Below is a small trained network, with its code and all its weights. Each question gives an input and a target symbol and asks what happens when units are switched off, that is, made to give their printed mean instead of their output.

import numpy as np


def w(rows, s, z=0):
    codes = np.array(rows[::2]) - 128.0
    scale = np.full(codes.shape[1], s)
    scale[-1] = z or s
    return codes * scale


def norm(h):
    return h / np.sqrt((h * h).mean(-1, keepdims=True) + 1e-5)


def f(y):
    return y / 2 * (1 + np.tanh(0.7978845608 * (y + 0.044715 * y**3)))


def softmax(a):
    e = np.exp(a - a.max(-1, keepdims=True))
    return e / e.sum(-1, keepdims=True)


def log_softmax(a):
    a = a - a.max(-1, keepdims=True)
    return a - np.log(np.exp(a).sum(-1, keepdims=True))


def net(x, mask):
    ids = ['ΘΞΠΣαβγδζημψω'.index(c) for c in x.split()]
    T = len(ids)
    res = E[ids] + P[:T]
    u = 0
    for l in range(2):
        r = norm(res)
        for j in range(2):
            rows = slice(3 * j, 3 * j + 3)
            q, k, v = (r @ M[l][rows].T for M in (Q, K, V))
            z = softmax(np.where(np.tri(T) > 0, q @ k.T / 3**0.5, -1e9)) @ v
            o = O[l][rows]
            res = res + np.where(mask[u + j], z, o[:, -1]) @ o[:, :-1]
        u += 2
        y = f(norm(res) @ A[l][:, :-1].T + A[l][:, -1])
        res = res + np.where(mask[u : u + 4], y, B[l][:, -1]) @ B[l][:, :-1]
        u += 4
    return log_softmax(norm(res)[-1] @ U[:, :-1].T + U[:, -1])


Q, K, V, O, A, B = {}, {}, {}, {}, {}, {}
E = w([
[112,156,148,133],'Θ',
[139,106,148,132],'Ξ',
[105,75,117,75],'Π',
[139,93,152,165],'Σ',
[122,83,94,101],'α',
[114,84,116,88],'β',
[118,171,170,146],'γ',
[138,95,176,113],'δ',
[147,178,196,100],'ζ',
[167,81,114,210],'η',
[172,235,164,109],'μ',
[198,144,178,56],'ψ',
[242,253,24,173],'ω',
],0.013)
P = w([
[1,147,122,58],'0',
[202,141,105,18],'1',
[210,145,111,24],'2',
[210,146,107,32],'3',
[211,145,111,37],'4',
[206,145,110,36],'5',
[203,142,115,39],'6',
[203,141,118,42],'7',
[206,139,116,47],'8',
[204,140,121,48],'9',
[202,133,114,49],'10',
[201,135,113,59],'11',
[195,133,113,58],'12',
],0.0053)
Q[0] = w([
[94,63,227,95],'L0H1',
[66,88,58,127],'L0H1',
[174,134,245,150],'L0H1',
[105,55,104,117],'L0H2',
[190,230,194,186],'L0H2',
[169,182,127,205],'L0H2',
],0.012)
K[0] = w([
[248,71,159,92],'L0H1',
[126,196,117,74],'L0H1',
[181,43,189,191],'L0H1',
[125,200,57,81],'L0H2',
[161,61,219,235],'L0H2',
[232,67,209,182],'L0H2',
],0.011)
V[0] = w([
[158,180,53,52],'L0H1',
[213,101,114,135],'L0H1',
[196,93,160,123],'L0H1',
[126,215,63,67],'L0H2',
[165,70,199,175],'L0H2',
[165,104,255,170],'L0H2',
],0.0057)
O[0] = w([
[155,176,118,254,181],'L0H1',
[135,134,75,150,223],'L0H1',
[145,97,26,152,254],'L0H1',
[174,147,98,244,152],'L0H2',
[70,126,100,31,147],'L0H2',
[69,176,108,13,175],'L0H2',
],0.0054,0.0026)
A[0] = w([
[172,102,133,25,209],'L0N1',
[149,172,254,183,255],'L0N2',
[73,166,139,65,240],'L0N3',
[56,107,68,175,161],'L0N4',
],0.0074,0.0033)
B[0] = w([
[181,195,57,249,254],'L0N1',
[88,194,12,162,161],'L0N2',
[254,89,138,161,190],'L0N3',
[224,231,99,72,119],'L0N4',
],0.0052,0.006)
Q[1] = w([
[133,169,237,127],'L1H1',
[128,138,236,89],'L1H1',
[91,3,52,161],'L1H1',
[175,66,107,248],'L1H2',
[121,188,203,190],'L1H2',
[147,235,177,23],'L1H2',
],0.014)
K[1] = w([
[232,179,173,78],'L1H1',
[197,146,160,70],'L1H1',
[27,45,163,116],'L1H1',
[75,125,253,160],'L1H2',
[188,220,119,195],'L1H2',
[203,201,31,96],'L1H2',
],0.014)
V[1] = w([
[211,144,205,104],'L1H1',
[140,133,53,164],'L1H1',
[185,163,175,153],'L1H1',
[197,146,79,106],'L1H2',
[140,134,134,33],'L1H2',
[91,97,10,72],'L1H2',
],0.011)
O[1] = w([
[170,174,51,99,171],'L1H1',
[83,94,153,80,244],'L1H1',
[139,127,65,105,196],'L1H1',
[162,118,170,50,255],'L1H2',
[99,209,209,100,138],'L1H2',
[255,197,215,165,122],'L1H2',
],0.0098,0.0057)
A[1] = w([
[158,109,162,60,192],'L1N1',
[107,206,112,201,149],'L1N2',
[56,223,97,95,253],'L1N3',
[9,95,75,106,238],'L1N4',
],0.012,0.0039)
B[1] = w([
[107,249,135,98,253],'L1N1',
[109,254,113,167,146],'L1N2',
[22,14,194,238,235],'L1N3',
[125,242,187,130,232],'L1N4',
],0.0082,0.0057)
U = w([
[133,252,164,212,3],'Θ',
[94,187,132,88,154],'Ξ',
[118,51,189,83,177],'Π',
[184,189,215,119,83],'Σ',
[126,66,99,162,225],'α',
[187,112,187,187,188],'β',
[70,135,192,153,180],'γ',
[124,163,92,66,122],'δ',
[45,84,101,94,160],'ζ',
[173,142,152,78,138],'η',
[84,203,58,187,50],'μ',
[166,51,76,79,123],'ψ',
[205,179,63,198,33],'ω',
],0.015,0.0049)

Each question gives the input, a string of symbols that net reads in full, and the target symbol t.
The units are the heads (3 rows each of Q, K, V and O) and the neurons (one row each of A and B). Each row of codes is followed by its name. A weight is (code - 128) times the scale printed after its matrix; where a second scale follows, it is the last column's (O, A, B and U).
mask holds one flag per unit, layer by layer, with each layer's heads first. A switched-off unit (its flag False) gives its mean, the last column of its rows in O or B, instead of its output. The means were averaged over made-up inputs and are rounded, as every weight is.
A unit's drop is (log p(t) with every unit on - log p(t) with that unit switched off) / (log p(t) with every unit on - log p(t) with every unit switched off).
most important unit: the unit with the biggest drop
k most important neurons: the k neurons with the biggest drops, biggest first
heads that matter: for each layer, one digit per head in row order, 1 if its drop is at least 0.15 and else 0, layers parted by /
input α ω Σ ψ μ ω δ, target Π: 3 most important neurons : L0N3, L0N4, L0N1
input β ψ δ Σ η, target β: heads that matter : 11 / 11
input Π Ξ γ β β, target ω: heads that matter : 11 / 11
input Π μ δ γ, target δ: most important neuron : L0N3
input ψ μ ω ζ β Π Π β β γ, target γ: 3 most important neurons : L0N2, L1N3, L0N1
input Ξ μ Ξ ω Π ζ Σ, target ζ: heads that matter : 10 / 01
input β Σ Ξ ω β γ η Θ γ ζ Ξ ζ Π, target β: 2 most important neurons : L0N1, L0N2
input η ψ α β β, target Σ: heads that matter : 10 / 01
input δ γ Σ, target γ: 3 most important neurons : L0N3, L1N3, L0N1
input β ω α, target β: 2 most important neurons : L0N2, L0N1
input γ Ξ β Ξ β ψ δ α, target μ: heads that matter : 10 / 01
input Ξ η μ β Θ γ ζ γ η, target ζ: heads that matter : 10 / 01
input Θ β Θ ω Σ η Θ β, target α: heads that matter : 11 / 11
input μ ζ α ψ η, target δ: heads that matter : 00 / 00
input α ω η ζ ω β μ β β γ Π, target Π: 4 most important neurons : L0N3, L0N1, L0N4, L0N2
input ω β ω ζ Π ζ, target ζ: most important unit : L0H2
input γ Π δ β Π, target μ: 2 most important neurons : L1N4, L0N3
input β Θ ω Π ζ ζ ζ Θ γ δ Θ, target δ: 4 most important neurons : L0N2, L0N3, L1N1, L1N4
input Σ Θ α γ γ Ξ Θ η, target Θ: 2 most important neurons : L1N2, L0N3
input γ Π ζ ω μ μ Θ γ Σ, target μ: most important unit : L0H1
